[[126 110 106 134]
 [146 112 135 130]
 [143 116 134 109]
 [104 108 112 145]]
:
[126 112 134 145]

[[106 142 145]
 [133 102 102]
 [135 107 105]
 [136 106 105]
 [136 107 106]]
:
[106 102 105]

[[155 109 113]
 [124 134 137]]
:
[155 134]

[[125 117 155]
 [ 99 134 115]
 [104 136 109]
 [136 120 125]
 [156 130 129]]
:
[125 134 109]

[[128 129 139 110 134]
 [140 142 108 118 130]
 [106 127 139 154 127]
 [127 124 120 117 133]]
:
[128 142 139 117]

[[119 141 108 140 139]
 [114 135 151 156 144]]
:
[119 135]

[[142 127 129 113 134]
 [155 129 156 116 138]
 [142 128 130 114 134]]
:
[142 129 130]

[[143 146 132 104 107]
 [128 137 108 132 134]]
:
[143 137]
---
[[113 128 143 100]
 [107 156 109 151]
 [122 152 106 132]]
:
[[107 156 109]
 [122 152 106]]

[[130 129 118 117]
 [128 122 124 133]
 [148 130 129 112]
 [136 128 103 118]
 [146 129 120 115]]
:
[[128 122 124]
 [148 130 129]]

[[118 118 108 119 105]
 [146 148 151 152 139]
 [139 147 146 142 143]
 [146 142 149 145 155]]
:
[[146 148 151]
 [139 147 146]]

[[138 144 114 137 116]
 [144 155 106 142 109]
 [111 101 151 114 147]
 [130 130 127 129 127]
 [130 131 125 130 126]]
:
[[144 155 106]
 [111 101 151]]

[[137 149 114]
 [126 137 109]
 [138 135 141]
 [138 136 139]
 [114 119 110]]
:
[[126 137 109]
 [138 135 141]]

[[101 129 108 107]
 [118 125 115 129]
 [116 130 108 141]
 [106 130 112 129]
 [117 119 118 101]]
:
[[118 125 115]
 [116 130 108]]

[[102 119 149 119 120]
 [117 140 137 143 144]
 [139 140 121 116 140]
 [101 111 149 143 144]
 [127 114 134 121 111]]
:
[[117 140 137]
 [139 140 121]]

[[123 104 121]
 [144 157 127]
 [123 136 101]]
:
[[144 157 127]
 [123 136 101]]
---
[[142 117 129 124 119 126 136 135 115 145 124 124 127 129 128]
 [136 128 105 127 136 142 150 108 140 108 127 146 144 114 128]
 [123 153 146 136 111 132 121 119 112 134 136 106 116 119 128]]
:
[[123 153 146 136 111 132 121 119 112 134 136 106 116 119 128]
 [136 128 105 127 136 142 150 108 140 108 127 146 144 114 128]
 [142 117 129 124 119 126 136 135 115 145 124 124 127 129 128]]

[[144 117 137 142 116 118 142 128 118 144 127 123]
 [153 128 134 138 127 127 146 128 129 153 133 126]
 [132 112 136 142 102 109 128 128 103 134 113 112]]
:
[[153 128 134 138 127 127 146 128 129 153 133 126]
 [144 117 137 142 116 118 142 128 118 144 127 123]
 [132 112 136 142 102 109 128 128 103 134 113 112]]

[[114 156 121 120 110 145 108 109 125 140]
 [101 112 136 140 112 112 111 132 136 123]
 [120 125 150 149 122 133 120 141 121 136]]
:
[[114 156 121 120 110 145 108 109 125 140]
 [120 125 150 149 122 133 120 141 121 136]
 [101 112 136 140 112 112 111 132 136 123]]

[[124 133]
 [142 141]
 [122 106]]
:
[[142 141]
 [124 133]
 [122 106]]

[[125 138 129 115 143 143 138 117 119 141]
 [137 130 125 134 141 123 117 127 128 141]
 [128 125 131 137 115 135 130 131 122 122]
 [120 121 133 133 133 128 144 116 108 127]
 [129 108 137 130 133 136 126 106 134 139]
 [123 129 125 118 136 127 121 133 116 147]
 [132 132 137 118 126 126 153 134 129 117]
 [131 139 118 132 140 133 142 124 152 132]
 [131 155 131 121 141 133 117 136 118 128]]
:
[[131 155 131 121 141 133 117 136 118 128]
 [131 139 118 132 140 133 142 124 152 132]
 [125 138 129 115 143 143 138 117 119 141]
 [132 132 137 118 126 126 153 134 129 117]
 [137 130 125 134 141 123 117 127 128 141]
 [123 129 125 118 136 127 121 133 116 147]
 [128 125 131 137 115 135 130 131 122 122]
 [120 121 133 133 133 128 144 116 108 127]
 [129 108 137 130 133 136 126 106 134 139]]

[[143 142 118 119 102 128 140]
 [136 112 139 100 137 129 150]
 [141 105 141 111 110 118 119]
 [132 125 112 119 133 108 142]
 [124 132 136 105 117 103 140]
 [134 147 126 116 123 119 154]]
:
[[134 147 126 116 123 119 154]
 [143 142 118 119 102 128 140]
 [124 132 136 105 117 103 140]
 [132 125 112 119 133 108 142]
 [136 112 139 100 137 129 150]
 [141 105 141 111 110 118 119]]

[[130 135 126 127 136 118 131 143 124 120 132 136 138 131]
 [134 137 133 149 126 126 127 131 122 121 125 136 136 124]
 [117 115 130 121 145 136 133 140 131 124 126 120 121 143]]
:
[[134 137 133 149 126 126 127 131 122 121 125 136 136 124]
 [130 135 126 127 136 118 131 143 124 120 132 136 138 131]
 [117 115 130 121 145 136 133 140 131 124 126 120 121 143]]
